Each row has a name. After each piece below comes the name of the row it's from, unless a question asks for something else. Each question is about the rows just above it. Places in a row count from 0.

Q940: -3, -1, 16, -20, 22, -29, 4
Q95: 7, 9, -17, 26, -8, -64, -4
Q181: -10, 15, 4, -15, -37, 8, -7
Q385: 14, -5, 2, 12, -21, 4, 10
Q929: -21, -65, 17, -85, 13, -10, 9
Q898: -15, -16, 3, -17, -4, -4, -4
Q483: 7, 4, 8, 109, 33, 3, -4
Q473: -21, -14, -24, -107, -4, 36, 17
find: 14, -5, 2, 12, -21, 4, 10 : Q385
Where in the named rows is 109? : Q483, 3
Where in the named rows is -16? : Q898, 1
find: -3, -1, 16 : Q940
26 is at row and place : Q95, 3

Q526: 11, -33, 99, -47, -1, -2, -12, -80, 32, -21, -61, -51, 28, 56, 29, -21, 17, -55
Q120: -3, -30, 78, -27, -1, -61, -12, 32, -21, -80, -2, -26, 21, 49, 32, -9, 7, -51
Q6: -3, -30, 78, 45, -1, -61, -12, 32, -21, -80, -2, -26, 21, 49, 32, -9, 7, -51
Q431: -23, -21, 20, 28, 21, -24, -22, 34, 4, -37, 35, 35, 18, 26, 46, 27, -31, -11
99, -47, -1, -2 is in which row? : Q526
Which row holds 11, -33, 99, -47, -1, -2, -12, -80, 32, -21, -61, -51, 28, 56, 29, -21, 17, -55? : Q526
Where do -3, -30, 78, -27, -1, -61, -12, 32, -21, -80, -2, -26, 21, 49, 32, -9, 7, -51 appear? : Q120
Number of entries in -3, -30: : 2
Count the entries of -3, -30, 78, 45, -1, -61, -12, 32, -21: : 9
-22, 34 is in which row? : Q431
46 is at row and place : Q431, 14

Q493: 4, 6, 14, 11, 10, 7, 0, -6, -7, 4, -12, -11, -8, -29, 6, 1, -12, -14, 29, -3
Q669: 12, -4, 25, 28, 5, 12, 11, 18, -19, 6, -23, 2, 30, -2, 28, -25, 6, 4, -13, -7
Q514: 4, 6, 12, 11, 10, 7, 0, -6, -7, -5, -12, -11, -8, -29, 6, 1, -12, -14, 29, -3
Q572: 4, 6, 14, 11, 10, 7, 0, -6, -7, 4, -12, -11, -8, -29, 6, 1, -12, -14, 29, -18
Q206: 2, -24, -15, -4, -6, -20, -35, 5, 9, 10, -3, -24, 10, -1, -25, 18, 19, -2, 32, 8
How many entries does 4, 6, 12, 11, 10, 7, 0, -6, -7, -5, -12, -11, -8, -29, 6, 1, -12, -14, 29, -3 have? : 20
4, 6, 12, 11, 10, 7, 0, -6, -7, -5, -12, -11, -8, -29, 6, 1, -12, -14, 29, -3 is in which row? : Q514
Where do 2, -24, -15, -4, -6, -20, -35, 5, 9, 10, -3, -24, 10, -1, -25, 18, 19, -2, 32, 8 appear? : Q206
Count the entries of 4, 6, 12, 11, 10, 7, 0, -6: : 8

Q141: 22, 84, -21, 7, 32, 19, -13, -64, 26, 105, -53
Q988: -45, 15, -40, -21, 32, -24, -18, -17, -1, -3, -39
Q242: 22, -2, 16, 7, -18, 11, 5, 10, -1, -3, 16
Q179: -32, -53, -3, -10, -18, -24, 5, 35, -18, -69, 30
Q946: 9, -19, 16, 7, -18, 2, 5, 10, -1, -3, 16
Q744: 22, -2, 16, 7, -18, 11, 5, 10, 6, -3, 16
Q479: -45, -36, -21, -21, 12, -32, -4, 22, -18, -69, 2
Count the entries of -45, 15, -40: : 3
Where in the named rows is -64? : Q141, 7
The row with -45, -36, -21, -21, 12, -32, -4, 22, -18, -69, 2 is : Q479
find: 22, 84, -21, 7, 32, 19, -13, -64, 26, 105, -53 : Q141
Where do -32, -53, -3, -10, -18, -24, 5, 35, -18, -69 appear? : Q179
22, -2, 16, 7, -18, 11, 5, 10, 6, -3, 16 is in which row? : Q744

Q856: -12, 17, -14, -1, -15, 1, 4, 25
Q888: -10, -4, 28, 5, -87, 50, 24, 48
Q818: -12, -17, 42, 23, -92, 58, -19, 54
Q439: -1, 88, -47, -16, -46, 26, 4, 34
Q463: 0, -15, 43, -47, -93, 61, -19, 55
Number of entries in -12, 17, -14, -1, -15, 1, 4, 25: : 8
Row and place of 23 in the named rows: : Q818, 3
Where in the named rows is -10? : Q888, 0
Where do 23, -92, 58, -19, 54 appear? : Q818
find: -10, -4, 28, 5, -87, 50, 24, 48 : Q888
Where in the named rows is -46? : Q439, 4

